Below is a small trained network, with its code and all its weights. Each question gives an input and a class and asks what happens when units are switched off, that is, made to give their printed mean instead of their output.

import numpy as np


def w(rows, s, z=0):
    codes = np.array(rows[::2]) - 128.0
    scale = np.full(codes.shape[1], s)
    scale[-1] = z or s
    return codes * scale


def norm(h):
    return h / np.sqrt((h * h).mean(-1, keepdims=True) + 1e-5)


def f(y):
    return y / 2 * (1 + np.tanh(0.7978845608 * (y + 0.044715 * y**3)))


def log_softmax(a):
    a = a - a.max(-1, keepdims=True)
    return a - np.log(np.exp(a).sum(-1, keepdims=True))


def net(x, mask):
    res = np.array(x, float).reshape(1, 7) / 4 @ E
    u = 0
    for l in range(4):
        y = f(norm(res) @ A[l][:, :-1].T + A[l][:, -1])
        res = res + np.where(mask[u : u + 10], y, B[l][:, -1]) @ B[l][:, :-1]
        u += 10
    return log_softmax(norm(res)[-1] @ U[:, :-1].T + U[:, -1])


A, B = {}, {}
E = w([
[116,118,65,82,56,132],'x0',
[248,198,102,15,233,54],'x1',
[123,138,125,148,143,112],'x2',
[240,195,113,128,40,126],'x3',
[137,61,207,67,126,206],'x4',
[124,139,110,143,126,113],'x5',
[68,255,178,133,121,183],'x6',
],0.003)
A[0] = w([
[87,183,98,64,231,31,218],'L0N1',
[60,199,59,180,172,95,248],'L0N2',
[213,103,208,47,68,145,115],'L0N3',
[202,156,214,45,242,88,119],'L0N4',
[79,122,34,210,110,197,73],'L0N5',
[249,107,179,131,234,46,127],'L0N6',
[131,103,23,68,71,181,89],'L0N7',
[163,113,220,164,233,146,135],'L0N8',
[112,165,87,220,85,145,34],'L0N9',
[98,3,55,150,222,91,90],'L0N10',
],0.0041,0.0011)
B[0] = w([
[100,70,171,40,85,173,232],'L0N1',
[100,117,126,109,125,176,186],'L0N2',
[127,177,90,197,111,67,174],'L0N3',
[80,114,48,118,30,53,252],'L0N4',
[127,142,204,42,102,110,154],'L0N5',
[81,116,105,126,59,125,242],'L0N6',
[119,144,80,137,170,147,146],'L0N7',
[104,147,48,139,160,112,171],'L0N8',
[181,95,254,107,189,91,136],'L0N9',
[218,119,111,207,158,161,195],'L0N10',
],0.0042,0.0029)
A[1] = w([
[156,98,104,47,149,131,78],'L1N1',
[93,210,160,92,97,137,206],'L1N2',
[104,120,139,78,92,144,223],'L1N3',
[102,107,230,210,84,141,40],'L1N4',
[84,88,135,130,176,148,117],'L1N5',
[226,61,79,168,64,126,126],'L1N6',
[82,80,126,140,139,143,115],'L1N7',
[213,181,128,152,141,96,165],'L1N8',
[45,39,179,53,196,145,234],'L1N9',
[172,81,2,164,83,95,252],'L1N10',
],0.0053,0.0014)
B[1] = w([
[94,82,136,182,94,74,150],'L1N1',
[102,82,164,165,151,215,177],'L1N2',
[59,150,68,244,213,175,170],'L1N3',
[100,25,163,91,146,90,169],'L1N4',
[190,169,112,155,97,87,144],'L1N5',
[151,122,160,168,185,144,202],'L1N6',
[141,141,157,252,41,115,149],'L1N7',
[136,103,201,194,123,186,147],'L1N8',
[185,219,109,229,99,117,207],'L1N9',
[108,89,184,192,130,253,254],'L1N10',
],0.0041,0.0046)
A[2] = w([
[91,138,148,163,170,108,154],'L2N1',
[144,45,185,146,85,106,127],'L2N2',
[158,148,143,23,165,55,7],'L2N3',
[149,134,79,54,121,67,160],'L2N4',
[112,89,191,151,142,191,145],'L2N5',
[115,122,105,191,54,253,168],'L2N6',
[102,110,209,201,156,168,207],'L2N7',
[156,196,68,118,153,168,110],'L2N8',
[166,85,91,96,85,67,186],'L2N9',
[165,176,133,59,200,47,94],'L2N10',
],0.0056,0.0019)
B[2] = w([
[163,135,109,118,146,93,144],'L2N1',
[157,150,156,67,157,113,167],'L2N2',
[148,119,180,93,122,97,115],'L2N3',
[38,130,216,123,74,131,129],'L2N4',
[120,102,135,114,176,81,183],'L2N5',
[114,131,77,117,114,93,255],'L2N6',
[164,151,69,61,125,71,223],'L2N7',
[3,103,138,131,111,22,139],'L2N8',
[99,82,193,198,125,164,139],'L2N9',
[66,43,167,114,116,122,115],'L2N10',
],0.0045,0.0063)
A[3] = w([
[104,126,186,129,138,30,156],'L3N1',
[86,83,115,138,102,43,170],'L3N2',
[190,157,157,2,170,125,76],'L3N3',
[99,56,163,163,104,78,207],'L3N4',
[109,121,15,160,169,110,95],'L3N5',
[108,196,120,202,127,140,184],'L3N6',
[70,138,51,183,96,140,91],'L3N7',
[132,89,159,254,87,99,252],'L3N8',
[47,191,127,73,151,189,188],'L3N9',
[101,187,145,80,198,200,151],'L3N10',
],0.0056,0.0014)
B[3] = w([
[123,69,74,78,3,130,154],'L3N1',
[126,167,137,78,50,180,211],'L3N2',
[193,149,79,126,95,138,123],'L3N3',
[52,198,202,78,115,111,198],'L3N4',
[155,125,121,142,107,94,250],'L3N5',
[234,123,174,101,209,141,192],'L3N6',
[187,135,80,119,100,99,252],'L3N7',
[100,180,162,101,150,148,254],'L3N8',
[126,9,120,179,176,104,202],'L3N9',
[197,78,189,185,159,132,130],'L3N10',
],0.0052,0.0032)
U = w([
[3,127,207,60,41,144,162],'0',
[161,118,109,141,123,108,239],'1',
[138,124,91,143,134,111,129],'2',
[148,67,172,212,206,197,68],'3',
[184,222,133,149,133,162,2],'4',
],0.0068,0.0011)

Each question gives the input, the list of numbers given to net, and the class t.
The units are the neurons (one row each of A and B). Each row of codes is followed by its name. A weight is (code - 128) times the scale printed after its matrix; where a second scale follows, it is the last column's (A, B and U).
mask holds one flag per neuron, layer by layer. A switched-off neuron (its flag False) gives its mean, the last column of its row in B, instead of its output. The means were averaged over made-up inputs and are rounded, as every weight is.
A unit's drop is (log p(t) with every unit on - log p(t) with that unit switched off) / (log p(t) with every unit on - log p(t) with every unit switched off).
The circuit of an input: a set's keep is (log p(t) with only the set's units on - log p(t) with every unit switched off) / (log p(t) with every unit on - log p(t) with every unit switched off). Starting from the 12 units with the biggest drops (on a tie, the unit counted first), units are removed one at a time, each time the one whose removal leaves the highest keep (on an exact tie, the one counted first), for as long as the keep stays at least 0.8.
units of the circuit, in order: the units of the circuit, biggest drop first
most important unit: the unit with the biggest drop
k most important neurons: the k neurons with the biggest drops, biggest first
k most important neurons of layer l: the k neurons of layer l with the biggest drops, biggest first
input [0,-4,-1,-6,-2,0,8], class 3: units of the circuit, in order : (L0N4 L3N9 L3N6)
input [5,-6,-7,-6,3,7,3], class 1: most important unit : L1N9
input [-3,5,-5,-5,-5,-2,8], class 3: units of the circuit, in order : (L3N9 L3N10)
input [-8,-3,5,1,6,5,6], class 2: 2 most important neurons : (L2N7 L1N10)
input [0,4,-2,1,5,7,1], class 0: 3 most important neurons : (L0N4 L0N10 L1N9)
input [-5,6,-1,-1,3,5,-8], class 3: units of the circuit, in order : (L2N9 L2N7 L2N6 L3N7)
input [8,-1,-3,0,2,0,5], class 2: 2 most important neurons : (L2N6 L1N10)
input [1,-4,-2,1,-6,3,-8], class 3: units of the circuit, in order : (L1N10 L1N6 L0N4)
input [5,6,-7,-6,5,3,8], class 3: 3 most important neurons : (L3N9 L2N7 L1N2)
input [-7,-8,5,-2,-3,-3,-5], class 0: 2 most important neurons : (L1N4 L3N4)
input [-8,0,-1,-8,8,7,7], class 2: 2 most important neurons : (L2N7 L1N10)
input [-5,-6,-5,-7,6,8,2], class 4: 2 most important neurons of layer 3 : (L3N9 L3N6)
input [-1,-2,-1,1,1,-4,-8], class 3: units of the circuit, in order : (L1N10 L1N6)
input [-2,6,6,2,2,-6,-2], class 0: most important unit : L0N4
input [1,6,1,-8,8,-8,-1], class 4: 3 most important neurons of layer 3 : (L3N6 L3N7 L3N8)
input [-4,-7,0,3,-4,7,-5], class 0: 2 most important neurons : (L1N4 L3N4)
input [1,-4,-7,-6,5,-1,3], class 1: 3 most important neurons : (L1N9 L2N7 L1N10)
input [7,7,-4,6,-6,6,3], class 0: 2 most important neurons of layer 0 : (L0N10 L0N1)
input [-6,-2,1,2,7,-7,-2], class 2: 2 most important neurons : (L2N7 L2N2)
input [-1,0,0,-6,1,8,7], class 3: units of the circuit, in order : (L3N9)
input [-4,-2,-6,2,-2,-8,5], class 1: 3 most important neurons : (L2N7 L1N10 L3N3)
input [5,-3,-2,2,2,4,3], class 2: 2 most important neurons : (L1N10 L2N6)
input [1,-5,-2,-8,5,-4,1], class 4: 3 most important neurons of layer 1 : (L1N9 L1N7 L1N5)
